Below is a small trained network, with its code and all its weights. Each question gives an input and a class and asks what happens when units are switched off, that is, made to give their printed mean instead of their output.

import numpy as np


def w(rows, s, z=0):
    codes = np.array(rows[::2]) - 128.0
    scale = np.full(codes.shape[1], s)
    scale[-1] = z or s
    return codes * scale


def norm(h):
    return h / np.sqrt((h * h).mean(-1, keepdims=True) + 1e-5)


def f(y):
    return np.maximum(y, 0)


def log_softmax(a):
    a = a - a.max(-1, keepdims=True)
    return a - np.log(np.exp(a).sum(-1, keepdims=True))


def net(x, mask):
    res = np.array(x, float).reshape(1, 8) / 4 @ E
    u = 0
    for l in range(2):
        y = f(norm(res) @ A[l][:, :-1].T + A[l][:, -1])
        res = res + np.where(mask[u : u + 13], y, B[l][:, -1]) @ B[l][:, :-1]
        u += 13
    return log_softmax(norm(res)[-1] @ U[:, :-1].T + U[:, -1])


A, B = {}, {}
E = w([
[253,213,103,112,87],'x0',
[128,130,129,122,127],'x1',
[116,106,162,72,12],'x2',
[124,128,124,119,130],'x3',
[145,76,24,157,104],'x4',
[127,131,120,113,132],'x5',
[123,125,125,119,131],'x6',
[66,225,73,150,92],'x7',
],0.0052)
A[0] = w([
[145,123,142,63,69,58],'L0N1',
[229,84,146,59,160,43],'L0N2',
[130,72,138,110,148,147],'L0N3',
[98,187,58,145,97,96],'L0N4',
[133,112,132,137,253,82],'L0N5',
[225,193,110,111,119,63],'L0N6',
[123,195,242,115,150,94],'L0N7',
[152,190,104,143,241,4],'L0N8',
[92,156,105,102,81,136],'L0N9',
[153,81,60,159,91,62],'L0N10',
[83,217,111,105,123,42],'L0N11',
[194,161,123,155,174,168],'L0N12',
[170,141,140,95,82,150],'L0N13',
],0.012,0.0042)
B[0] = w([
[112,67,127,148,80,195],'L0N1',
[175,194,183,208,171,211],'L0N2',
[118,156,189,163,164,196],'L0N3',
[171,93,176,158,179,207],'L0N4',
[103,87,96,133,71,228],'L0N5',
[2,157,127,127,157,239],'L0N6',
[181,108,34,72,176,253],'L0N7',
[150,21,87,169,41,212],'L0N8',
[162,87,202,142,136,197],'L0N9',
[166,150,80,42,195,188],'L0N10',
[191,125,146,198,181,202],'L0N11',
[65,122,56,157,106,228],'L0N12',
[65,136,98,131,95,213],'L0N13',
],0.0088,0.006)
A[1] = w([
[144,112,190,61,2,75],'L1N1',
[28,97,146,134,91,90],'L1N2',
[102,147,194,125,126,95],'L1N3',
[175,166,114,52,167,86],'L1N4',
[186,114,44,75,179,4],'L1N5',
[146,75,131,137,70,152],'L1N6',
[68,103,148,61,81,143],'L1N7',
[157,178,118,66,134,85],'L1N8',
[151,117,143,87,163,94],'L1N9',
[173,132,54,30,155,77],'L1N10',
[137,108,75,234,145,232],'L1N11',
[60,68,142,123,165,228],'L1N12',
[189,147,126,219,153,186],'L1N13',
],0.0087,0.0024)
B[1] = w([
[102,1,66,194,99,157],'L1N1',
[162,193,76,121,156,181],'L1N2',
[148,143,109,107,170,146],'L1N3',
[139,131,96,101,113,147],'L1N4',
[157,104,129,6,108,175],'L1N5',
[216,100,119,142,100,170],'L1N6',
[114,141,105,159,162,159],'L1N7',
[165,106,129,86,193,136],'L1N8',
[141,138,98,158,97,145],'L1N9',
[162,168,121,30,137,165],'L1N10',
[133,159,212,76,113,254],'L1N11',
[126,254,107,130,70,212],'L1N12',
[137,45,245,109,137,197],'L1N13',
],0.0078,0.0084)
U = w([
[161,119,239,200,176,72],'0',
[62,11,46,191,38,77],'1',
[136,162,113,119,107,254],'2',
[18,242,95,137,129,67],'3',
[160,121,61,1,173,55],'4',
[149,154,117,143,111,188],'5',
[133,145,123,133,99,181],'6',
],0.01,0.0076)

Each question gives the input, the list of numbers given to net, and the class t.
The units are the neurons (one row each of A and B). Each row of codes is followed by its name. A weight is (code - 128) times the scale printed after its matrix; where a second scale follows, it is the last column's (A, B and U).
mask holds one flag per neuron, layer by layer. A switched-off neuron (its flag False) gives its mean, the last column of its row in B, instead of its output. The means were averaged over made-up inputs and are rounded, as every weight is.
A unit's drop is (log p(t) with every unit on - log p(t) with that unit switched off) / (log p(t) with every unit on - log p(t) with every unit switched off).
The circuit of an input: a set's keep is (log p(t) with only the set's units on - log p(t) with every unit switched off) / (log p(t) with every unit on - log p(t) with every unit switched off). Starting from the 12 units with the biggest drops (on a tie, the unit counted first), units are removed one at a time, each time the one whose removal leaves the highest keep (on an exact tie, the one counted first), for as long as the keep stays at least 0.8.
circuit, biggest first: the units of the circuit, biggest drop first
k most important neurons: the k neurons with the biggest drops, biggest first
top k neurons in layer l: the k neurons of layer l with the biggest drops, biggest first
input [-7,1,6,3,1,-1,-5,-6], class 3: top 3 neurons in layer 1 => (L1N12, L1N13, L1N2)
input [-3,-8,-5,-2,-5,2,2,-3], class 1: circuit, biggest first => (L0N5)
input [7,-2,2,4,7,4,-2,-5], class 3: 2 most important neurons => (L0N6, L0N7)
input [-8,-3,-1,3,-4,-6,1,-6], class 3: top 2 neurons in layer 1 => (L1N12, L1N13)
input [-4,-7,6,-4,7,-6,-8,-6], class 2: circuit, biggest first => (L0N7, L0N10, L0N8, L1N12)
input [8,-8,-5,-7,-5,-7,-7,8], class 0: top 2 neurons in layer 0 => (L0N11, L0N4)
input [8,0,-1,-3,-3,-1,-2,8], class 0: circuit, biggest first => (L0N4, L1N13)
input [-6,-1,-8,-2,-2,2,8,-5], class 1: top 2 neurons in layer 0 => (L0N5, L0N8)
input [2,-2,-2,-7,7,1,0,7], class 0: 3 most important neurons => (L0N4, L0N7, L1N13)
input [4,7,-6,-6,0,-1,6,4], class 1: top 3 neurons in layer 0 => (L0N8, L0N12, L0N2)
input [8,-5,6,-6,4,-1,7,7], class 3: 3 most important neurons => (L0N6, L0N13, L0N8)
input [-7,-6,2,-3,-8,1,2,7], class 4: 3 most important neurons => (L0N7, L0N2, L0N6)
input [-3,-6,-2,-2,-8,7,4,-6], class 4: 2 most important neurons => (L0N7, L0N11)
input [6,1,-3,3,-1,-5,-1,5], class 3: circuit, biggest first => (L0N6)
input [5,-4,-6,5,8,0,-1,2], class 4: circuit, biggest first => (L0N10, L1N5)
input [-7,8,-6,-1,-3,1,-6,-3], class 3: top 4 neurons in layer 1 => (L1N12, L1N13, L1N2, L1N1)
input [-1,-7,8,-7,-8,-3,-2,2], class 1: 4 most important neurons => (L1N1, L0N1, L0N10, L0N9)
input [1,3,8,-1,-7,-3,4,0], class 1: 3 most important neurons => (L1N1, L0N1, L0N10)
input [2,-3,6,5,-7,1,-6,4], class 4: 2 most important neurons => (L0N7, L0N8)
input [4,4,8,4,-3,4,-2,2], class 1: circuit, biggest first => (L1N1)
